arr =
[[138 126 123 123 118 138 138 120 135]
 [135 142 132 118 150 135 127 133 109]
 [121 141 118 118 121 109 103 150 130]
 [135 141 144 121 131 134 105 147 109]
 [102 113 123 146 130 106 136 118 138]
 [126 114 146 148 148 132 137 118 121]
 [103 114 128 149 120 105 119 129 137]]
Counting starts at 1.
Which number is the bottom entry of the column that holds the smallest entry?
Answer: 103
The entry just left of the centre entry: 121
The entry in the bottom-right corner: 137
The entry in row 1 and column 2 is 126
The entry at row 2, column 3 is 132
The entry directly above the centre entry: 121
Which number is the entry in row 3 and column 1?
Answer: 121
The entry directly above 149: 148
The entry directly above the smallest entry -> 135
The entry at row 1, column 3 is 123
The entry just right of 136 -> 118
Which number is the entry in the top-left corner?
Answer: 138
Which number is the entry in row 3 and column 3?
Answer: 118
The entry in row 2 and column 1 is 135
Which number is the centre entry?
Answer: 131
Which number is the smallest entry?
Answer: 102

Questions about the array below.
1) Give the last entry, reading row by row.
2) Give the third entry, reading row by row.
3) Give the third-last entry, reading row by row.
4) Give the top-right entry.
5) Give the entry in the bottom-left corner.
6) Give the first entry in reading order.
7) Give the entry just left of 150.
8) Give the smallest entry in the first row.
[[125 105 153 128 122 125 124 150 137]
 [123 127 130 146 144 138 115 136 143]
 [136 128 127 134 144 126 107 131 146]
 [107 133 125 153 135 151 137 131 124]
 [117 130 127 126 113 134 151 124 109]]
1) 109
2) 153
3) 151
4) 137
5) 117
6) 125
7) 124
8) 105

[[135 124 150 129]
 [131 127 137 128]
 [124 130 116 127]
 [130 127 135 128]
 [119 132  99 126]
 [135 126 148 129]
 [132 126 140 129]
 [125 129 118 127]]
The top-left entry: 135
Report the top entry of the column that holds the largest entry.
150
The largest entry in the last row: 129
The entry in the bottom-left corner: 125
Report the entry directly above the smallest entry.
135
The last entry, reading row by row -> 127
The entry just left of 148 -> 126
Report the top-right entry.
129
Report the third entry on the main diagonal.
116
Report the second entry, reading row by row.
124
The bottom entry of the column that holds the smallest entry -> 118
Report the entry just left of 140.
126
The entry just right of the smallest entry: 126
